Below are the code and all the weights of a small trained network. Each question names an input and a class and asks about switching units off, where a switched-off unit gives its printed mean instead of its output.

import numpy as np


def w(rows, s, z=0):
    codes = np.array(rows[::2]) - 128.0
    scale = np.full(codes.shape[1], s)
    scale[-1] = z or s
    return codes * scale


def norm(h):
    return h / np.sqrt((h * h).mean(-1, keepdims=True) + 1e-5)


def f(y):
    return np.maximum(y, 0)


def log_softmax(a):
    a = a - a.max(-1, keepdims=True)
    return a - np.log(np.exp(a).sum(-1, keepdims=True))


def net(x, mask):
    res = np.array(x, float).reshape(1, 8) / 4 @ E
    u = 0
    for l in range(2):
        y = f(norm(res) @ A[l][:, :-1].T + A[l][:, -1])
        res = res + np.where(mask[u : u + 9], y, B[l][:, -1]) @ B[l][:, :-1]
        u += 9
    return log_softmax(norm(res)[-1] @ U[:, :-1].T + U[:, -1])


A, B = {}, {}
E = w([
[52,185,163,223,47,110,86,190],'x0',
[136,238,123,101,118,75,195,80],'x1',
[196,114,248,118,146,111,41,84],'x2',
[149,98,114,153,43,254,183,73],'x3',
[122,68,128,189,11,77,117,69],'x4',
[152,228,143,46,29,120,119,221],'x5',
[84,103,133,136,184,35,116,253],'x6',
[83,163,160,97,173,220,81,124],'x7',
],0.0048)
A[0] = w([
[195,184,214,137,101,142,68,168,35],'L0N1',
[152,167,147,65,11,151,25,179,138],'L0N2',
[188,207,69,124,139,93,211,75,190],'L0N3',
[113,85,136,107,227,64,99,18,165],'L0N4',
[144,140,159,55,96,194,175,76,191],'L0N5',
[165,137,171,115,110,93,55,248,251],'L0N6',
[118,85,69,198,82,61,204,125,101],'L0N7',
[96,132,86,114,20,55,235,122,75],'L0N8',
[75,254,225,166,149,122,87,112,92],'L0N9',
],0.0063,0.0018)
B[0] = w([
[46,31,119,165,107,81,95,91,189],'L0N1',
[104,123,148,126,169,72,56,11,230],'L0N2',
[46,86,162,200,87,211,116,179,220],'L0N3',
[162,52,164,189,135,117,103,76,240],'L0N4',
[61,219,74,234,187,170,123,120,216],'L0N5',
[159,126,35,103,199,182,100,72,253],'L0N6',
[212,188,205,163,55,139,141,156,213],'L0N7',
[103,215,125,133,102,82,87,92,222],'L0N8',
[157,126,225,103,149,2,49,215,209],'L0N9',
],0.0066,0.005)
A[1] = w([
[65,150,144,48,119,115,193,173,67],'L1N1',
[96,164,81,151,3,48,164,134,188],'L1N2',
[179,139,118,167,167,171,121,112,173],'L1N3',
[137,12,49,151,149,113,233,200,198],'L1N4',
[141,207,3,61,204,185,150,104,188],'L1N5',
[160,128,86,128,139,33,104,199,162],'L1N6',
[196,39,200,193,164,153,155,114,252],'L1N7',
[99,162,86,101,169,175,165,162,122],'L1N8',
[179,88,176,149,154,127,69,167,131],'L1N9',
],0.007,0.0018)
B[1] = w([
[154,122,127,70,203,208,139,156,144],'L1N1',
[182,178,196,155,71,166,178,48,219],'L1N2',
[163,138,115,102,17,109,88,196,188],'L1N3',
[174,155,162,191,104,80,80,2,176],'L1N4',
[200,83,79,158,85,127,189,133,195],'L1N5',
[133,138,120,178,129,203,165,159,204],'L1N6',
[63,81,24,63,144,103,116,136,254],'L1N7',
[132,74,67,144,111,160,132,132,163],'L1N8',
[172,43,109,107,146,103,123,206,204],'L1N9',
],0.0084,0.0062)
U = w([
[126,223,210,219,50,109,156,84,160],'0',
[123,74,28,174,101,216,206,150,148],'1',
[105,8,133,129,167,34,56,114,165],'2',
[60,112,190,16,130,107,250,134,2],'3',
[99,148,165,109,190,102,156,245,80],'4',
],0.011,0.0069)

Each question gives the input, the list of numbers given to net, and the class t.
The units are the neurons (one row each of A and B). Each row of codes is followed by its name. A weight is (code - 128) times the scale printed after its matrix; where a second scale follows, it is the last column's (A, B and U).
mask holds one flag per neuron, layer by layer. A switched-off neuron (its flag False) gives its mean, the last column of its row in B, instead of its output. The means were averaged over made-up inputs and are rounded, as every weight is.
A unit's drop is (log p(t) with every unit on - log p(t) with that unit switched off) / (log p(t) with every unit on - log p(t) with every unit switched off).
The circuit of an input: a set's keep is (log p(t) with only the set's units on - log p(t) with every unit switched off) / (log p(t) with every unit on - log p(t) with every unit switched off). Starting from the 12 units with the biggest drops (on a tie, the unit counted first), units are removed one at a time, each time the one whose removal leaves the highest keep (on an exact tie, the one counted first), for as long as the keep stays at least 0.8.
circuit, biggest first: the units of the circuit, biggest drop first
most important unit: the unit with the biggest drop
top k neurons: the k neurons with the biggest drops, biggest first
k most important neurons of layer l: the k neurons of layer l with the biggest drops, biggest first
drop when u is switched off: that unit's drop, to one decimal
input [-8,-2,0,-1,-6,1,5,3], class 1: most important unit : L1N5
input [1,-2,-4,-2,-2,8,8,2], class 1: circuit, biggest first : [L0N6; L1N5]
input [0,-6,2,-8,-7,8,-3,4], class 2: 2 most important neurons of layer 0 : [L0N2; L0N1]
input [6,6,0,-8,-3,6,-3,5], class 4: 2 most important neurons of layer 0 : [L0N9; L0N4]
input [6,3,-8,-1,-4,-5,1,2], class 0: top 3 neurons : [L0N6; L1N7; L1N2]
input [8,2,2,-7,0,2,-7,-3], class 2: circuit, biggest first : [L0N9; L0N1]
input [-3,7,0,-2,5,-5,7,-4], class 0: top 3 neurons : [L1N2; L0N8; L0N7]
input [0,-5,3,1,-8,7,-2,2], class 2: 2 most important neurons of layer 0 : [L0N2; L0N1]
input [0,7,5,3,-2,-6,-7,5], class 2: top 2 neurons : [L0N4; L1N2]
input [-3,-3,-8,4,2,-8,8,2], class 2: top 2 neurons : [L1N4; L1N7]
input [-3,7,4,-5,1,2,-5,-2], class 2: 4 most important neurons of layer 0 : [L0N4; L0N3; L0N9; L0N7]
input [-2,0,-4,-3,-1,0,8,-2], class 1: top 2 neurons : [L1N6; L0N6]
input [-2,0,-3,-1,-3,1,5,-5], class 1: top 2 neurons : [L0N6; L0N4]
input [0,1,0,1,-2,5,3,6], class 2: circuit, biggest first : [L0N2]
input [7,6,-4,-2,-6,-3,2,8], class 4: drop when L0N9 is switched off : 1.5
input [4,1,0,1,-8,-2,6,-8], class 1: top 2 neurons : [L0N6; L1N6]
